[17, 138, 237, 167] → 237
[[49, 32, -28, 40], [14, 35, 6, 6]] → 49
[752, 356, 705, 295, 734, 978, 116] → 978
[[55, 23, 85, 48, 18, 42], [31, 39, 41, 52, 60, 46]] → 85
[3, 7, 2, 1, 2, 1] → 7
[218, 166, 234, 46] → 234
[12, 148, 239, 184] → 239
[211, 190, 20, 153, 155, 214, 23] → 214
[2, 8, 5, 6, 5, 3] → 8
[3048, 7873, 1127, 8121] → 8121
---
[ 35 -27   0  15  39]	15

[[544 912 509  71]
 [220 336 528 623]]	336

[[ 46  74  81  66 171  88]
 [ 47  52  45  61  93 221]]	47

[[4399 2479 1234 9982]
 [2192 6241 3393 1016]]	2192

[ 79  59 226 171]	171

[-941  825  947 -241 -442  107 -652]	-442

[2634 4887 7121 9605 9684]	7121

[306 878 200 336 542 550 354]	336

[-950 -787  118 -287   -8 -411  574]	-411
---
[[ 10  12  28 -24   5  -3]
 [ 12   2 -18  26  -9  24]
 [-10  -8 -16 -12  43  -1]
 [ 13 -12  -3 -23  -8 -32]
 [  5  -7 -28  28   0  26]
 [ -2  -2  39 -32 -28 -21]
 [-19 -25   8  20  17  13]] ⇒ -25

[[-12 -14   4  -4 -36  33   8   0  24   5 -11   7 -15  -6  -5]
 [-12  16 -20  -8   9 -23   5   0 -44  22 -10   6  -2  -5  -5]
 [ -6  -3   4  -2 -16 -23  -4   4 -21  -2 -17  14 -34 -23 -26]
 [-19 -17   4  -4 -28  33  14   0  31   5  -7  -2 -15  -2   9]
 [-12   2  -1  -4   1 -35  -1   0 -39   8 -10   6 -21 -13 -13]
 [-12   2  -2  -4   1 -36  -1   0 -39   9 -10   6 -20 -13 -13]
 [-21 -16   4  -4 -25  31  14   0  32   5  -4  -6 -13   0  12]
 [-12  14 -17  -8   7 -26   3   0 -45  21 -10   6  -8  -6  -5]
 [ 28   5   4   8  29  -5 -14   0   9 -17  15  -4  30  11   4]
 [-11   2   4  -4  -8 -28  -3   1 -24   4 -14   8 -32 -22 -23]
 [-11  -9  19   4  11  -8  -3  -6  28 -12  22 -30   8   9  20]
 [-12   2  -2  -4   1 -35  -1   0 -39   9 -10   6 -20 -12 -13]] ⇒ 2

[[ 26 -37  42 -34  42  16 -42 -13 -34  42   6 -32  30]
 [ -8  -3  11   1  10  36 -10 -38   0  10 -28   2  -5]
 [ 26 -37  29 -34  29  10 -30  -7 -34  29   8 -32  28]
 [ 19 -24  18 -23  19  -6 -19   9 -23  19  10 -23  19]
 [ 29 -21  13 -24  14 -12 -14  16 -23  14  32 -24  27]
 [ 11 -21  14 -18  14  -2 -14   4 -18  14   1 -18  12]] ⇒ -21

[[ 41 -22  12  11 -10 -15  -5   4  19]
 [-14 -33  -3   3  -2 -18  -1  -4  -4]
 [  9  17   0   0   7 -48   9  -6   4]
 [ 29  14  -1   6  22   6 -17  -5 -13]
 [-12   7 -10   2 -13  -7  -1  -4  -1]
 [ 23   3  -9 -14  -7 -10   7   1 -13]
 [ 24  12 -10  -3  15  32   6   3  14]
 [ -7  23  -1  -3  29   0  -9   1 -27]
 [-22 -23  -1  -7   4 -20  -3  -2  -7]
 [ 24 -11  19   8  13   1 -15  -8 -21]] ⇒ -11

[[-25  17  12  42   1 -17  15 -20 -33   0   5]
 [  7  -1   5  -2  -1   0   9   7   4   8  15]
 [-27  29  18  43  -2  -8  10   8 -36  26  -2]
 [ -3  -8 -13 -46   1  -9 -19 -12 -11 -35 -22]
 [ 30 -16  15  35   1 -33  31   5  43  32 -37]
 [ 30 -12  26  18   2   1  14  -7  42  22  -7]] ⇒ -12

[[  2 -14  -2   8   8   6  12  -1 -10  -4   7  -5  16  -3]
 [ 20  38   6  -3  -8   3  -3  13   3  47 -22  -5  -8  14]
 [  2  -6   4  -1  -8  -5 -14 -10   8  -4   1  -1  -8  -3]
 [ 20  38   4   4  -8   6  -3   9  12  47 -16  -1  -4   8]
 [  2  20   4   8  -3   6   5  -1 -19   6  -5 -10 -16   2]
 [  8   3  -7  -1   3  -5 -10  -5 -10  -4 -10  -1  -4  -3]
 [  2  -6  11  -8  -8 -11   8  -1   3 -14  13  -1  -4   8]
 [-22   3   4  -1 -29  -2   1 -15  -1  17  -5   7  -4  36]] ⇒ 3
---
[[26, 37, 27, 39, 34, 46, 27], [86, 52, 31, 16, 48, 6, 59]] out 52
[[4171, 8640, 6014, 5128, 3882], [6120, 7598, 9059, 7678, 7781], [8958, 2523, 3157, 7177, 8975]] out 7598
[[3323, 2710, 8744, 7843, 4755, 3933], [5993, 5740, 5943, 7199, 6174, 4764], [9257, 5356, 8931, 2393, 7341, 6462]] out 5740
[[-546, 28, -520, 695, -328], [102, -231, 987, -313, 655], [-78, -65, -397, -327, 135]] out -231
[[16, 54, 203, 6, 140], [12, 56, 208, 4, 150]] out 56
[[18, 21, 9, 26, 39], [18, 35, 34, 75, 41], [22, 63, 32, 9, 24]] out 35
[[190, 69, 93, 111, 83, 67], [192, 67, 79, 125, 90, 61], [190, 69, 90, 112, 83, 67]] out 67
[[429, 758, 463, 430, 344, 624, 504], [396, 225, 611, 382, 398, 417, 460], [569, 211, 587, 505, 452, 542, 185]] out 225
[[-195, -107, -236, -273, -102, 12], [182, 111, 290, -644, 65, -474], [-376, -295, -621, 591, -334, -405]] out 111
[[336, 372, 205, 240, 393], [768, 309, 173, 55, 393], [336, 309, 173, 240, 326]] out 309
---
| -11 | -12 |   6 | -14 | -49 | -16 | -13 |: -13
|   1 | -25 |  10 |  11 |  53 | -17 |: -17
| -26 |  -3 |  37 |  45 |: 45
| -18 | -32 |  16 |   1 |  43 |   8 |: 8
| -26 |  43 | -23 | -34 |: -34
| -38 |  36 | -18 |  11 | -46 |: -46
| -1 |  0 |  3 | 21 | 48 |: 48
---
Input: | -24 |  11 | -40 | -14 | -17 |  -8 |
Output: -24

Input:
|  13 |  -6 | -22 |  -7 | -10 |  -4 |
|  13 |  18 | -21 | -10 |   1 |  45 |
Output: -21

Input: |  -2 |   6 |  46 |  25 | -49 |  -9 |
Output: -9

Input: |  -4 | -39 |   8 |   0 |   3 |
Output: -4

Input: |  -6 |  42 | -27 |  -1 |
Output: -6

Input: | -29 | -19 | -12 | -33 | -13 |  -8 | -48 |
Output: -33

Input: |   4 | -11 |  17 |  43 |
Output: 4

Input: |  38 |   6 |  29 | -48 | -22 |  36 |
Output: -22

Input:
| -26 |  18 | -30 |  -5 |  -3 | -20 |   8 |
|  46 | -21 |   4 | -22 | -12 |   9 | -20 |
Output: -26

Input: |   9 | -27 |  18 | -20 |  49 | -51 |  55 |
Output: -27
---
|  -2 | -17 |   5 |   2 |   0 |   6 |
|   3 | -43 |   2 |   0 |   1 |   4 |
|   1 | -28 |  -2 |  -2 |  -2 |  -1 |
-> 6, -43

|  19 |  25 |  -1 | -11 |   2 |  49 | -> 49, -11

|  30 |  -5 |   9 |  50 | -11 | -43 | -> 50, -43

|  -1 |  13 |   4 | -52 | -> 13, -52

| -42 | -37 |  21 |   7 |  30 |  52 |  43 | -> 52, -42

|  15 |  -2 |   0 |  -3 |  -1 |  48 | -14 | -> 48, -14

|  53 | -10 | -49 |  30 |
| -51 | -36 |   2 |  13 |
|  28 |  -3 |  -2 |  -7 |
-> 53, -51
---
[-25  20 -27  -9 -51]
-27

[[ 46   8 -22   3  51]
 [-31   1  26  27   2]
 [-29 -22  34  14 -46]]
-22

[-53  -4 -15 -13  43]
-15

[[-26 -47  17 -36  -9]
 [-25   1   7  41  17]]
17

[ 56  23  32  -1 -44]
32

[-13   0 -51   0  -1]
-51

[[ -3  -7  -2  48 -14]
 [ 19  -6  -1  54  12]]
-2
